[[  2.3  24.2  15.6  23.9  -3.8   5.8 -54.0 -39.6  -4.9  -3.0  10.6  23.6]
 [  3.0 -11.5  -1.4 -10.8 -17.1   7.5  -1.8  28.8   1.2  63.9  -5.3 -32.6]
 [-28.7   3.4  19.3 -10.7 -27.5   3.0  -1.1 -12.7  25.5 -27.9 -17.0  51.5]
 [  2.7  18.5 -10.7 -27.4  11.4 -13.1  26.9   5.5  41.3 -22.8 -44.6  11.4]]
|
[[  3.0 -11.5  -1.4 -10.8 -17.1   7.5  -1.8  28.8   1.2  63.9  -5.3 -32.6]
 [  2.7  18.5 -10.7 -27.4  11.4 -13.1  26.9   5.5  41.3 -22.8 -44.6  11.4]]

[[-14.2 -29.4 -15.9  -6.6 -14.1  53.9   2.4  31.7]
 [ 18.7 -27.1  51.3  13.8 -34.0   5.4   6.3 -17.9]
 [ 14.2  -9.8 -30.3  -8.3   4.3  43.6 -47.6  -0.1]
 [-30.1 -15.6  38.9 -23.4  -6.0 -10.0   5.5 -45.5]
 [ 15.8 -21.3  22.5 -52.6  14.2   4.3  34.9  -7.0]
 [-52.1  10.2   0.7   6.4 -27.5  32.7  16.9  21.9]
 [  4.6   1.9  29.8  20.3  17.9  -8.2 -52.4  32.1]
 [-42.4 -15.4 -15.5  -2.3 -16.9  34.1  27.1  31.5]]
|
[[ 18.7 -27.1  51.3  13.8 -34.0   5.4   6.3 -17.9]
 [-30.1 -15.6  38.9 -23.4  -6.0 -10.0   5.5 -45.5]
 [-52.1  10.2   0.7   6.4 -27.5  32.7  16.9  21.9]
 [-42.4 -15.4 -15.5  -2.3 -16.9  34.1  27.1  31.5]]

[[-35.3 -13.4  -5.0  -2.1]
 [-37.4   6.8  14.5  11.0]
 [ 29.5 -53.8  17.8  18.2]]
|
[[-37.4   6.8  14.5  11.0]]

[[ 12.8  52.1 -44.7 -13.0 -19.8  11.1  -7.6  22.1  15.7 -37.5  21.7  -6.5
   -5.6   5.5 -49.1]
 [  1.5 -13.6 -36.8 -32.5  23.4  23.9 -19.2  -5.8   2.7 -26.1  37.6 -10.5
  -12.1  20.4   4.8]
 [ 19.2  16.0   5.9 -29.3 -20.9  37.5  -8.5  -5.5  20.6   5.5 -12.0 -17.5
  -20.6  20.5  -1.7]
 [ 24.8   4.3  20.4   1.7   5.0   6.2 -25.3  -3.9  24.3  13.4 -21.0  -1.9
   -6.8   7.7   2.0]
 [ -3.1 -25.2  16.3 -13.5   4.5  15.1   2.0 -15.4  -3.7  15.7  -6.1  -6.4
   -7.6   9.0  27.3]
 [ 41.1  39.7 -16.9  19.4  19.4 -16.4 -53.0  19.7  41.6 -21.5  -0.1   8.4
    2.7   0.6 -42.3]]
|
[[  1.5 -13.6 -36.8 -32.5  23.4  23.9 -19.2  -5.8   2.7 -26.1  37.6 -10.5
  -12.1  20.4   4.8]
 [ 24.8   4.3  20.4   1.7   5.0   6.2 -25.3  -3.9  24.3  13.4 -21.0  -1.9
   -6.8   7.7   2.0]
 [ 41.1  39.7 -16.9  19.4  19.4 -16.4 -53.0  19.7  41.6 -21.5  -0.1   8.4
    2.7   0.6 -42.3]]

[[-26.5  17.1 -16.6  -8.8  30.2]
 [ 17.2  32.8  45.5 -55.3 -30.8]
 [-35.6  -7.0   2.8  25.4  14.7]
 [-61.3 -28.6 -13.1  21.9  10.1]
 [-15.6 -22.1  27.7 -50.9 -48.4]
 [ 52.5  33.5  47.7 -30.1 -58.3]
 [ 40.6  -0.4 -39.0   2.8  13.8]
 [ 15.6  19.1 -21.8  36.2  30.1]
 [  3.9  14.6  41.7 -52.6 -36.3]
 [ 41.2  -1.1 -37.5  -2.0  21.9]
 [-21.1 -46.0   1.4 -50.4 -41.3]
 [ 23.5  -1.4 -30.2 -11.1  63.0]]
|
[[ 17.2  32.8  45.5 -55.3 -30.8]
 [-61.3 -28.6 -13.1  21.9  10.1]
 [ 52.5  33.5  47.7 -30.1 -58.3]
 [ 15.6  19.1 -21.8  36.2  30.1]
 [ 41.2  -1.1 -37.5  -2.0  21.9]
 [ 23.5  -1.4 -30.2 -11.1  63.0]]

[[  0.2  10.9 -42.1]
 [-54.6  -9.5  -3.2]
 [  0.2 -22.1  43.5]
 [ 54.3   3.1  -3.2]
 [  0.1  12.8 -45.6]
 [-57.2  -8.2  -3.2]
 [ 53.4   3.1  -3.2]]
|
[[-54.6  -9.5  -3.2]
 [ 54.3   3.1  -3.2]
 [-57.2  -8.2  -3.2]]
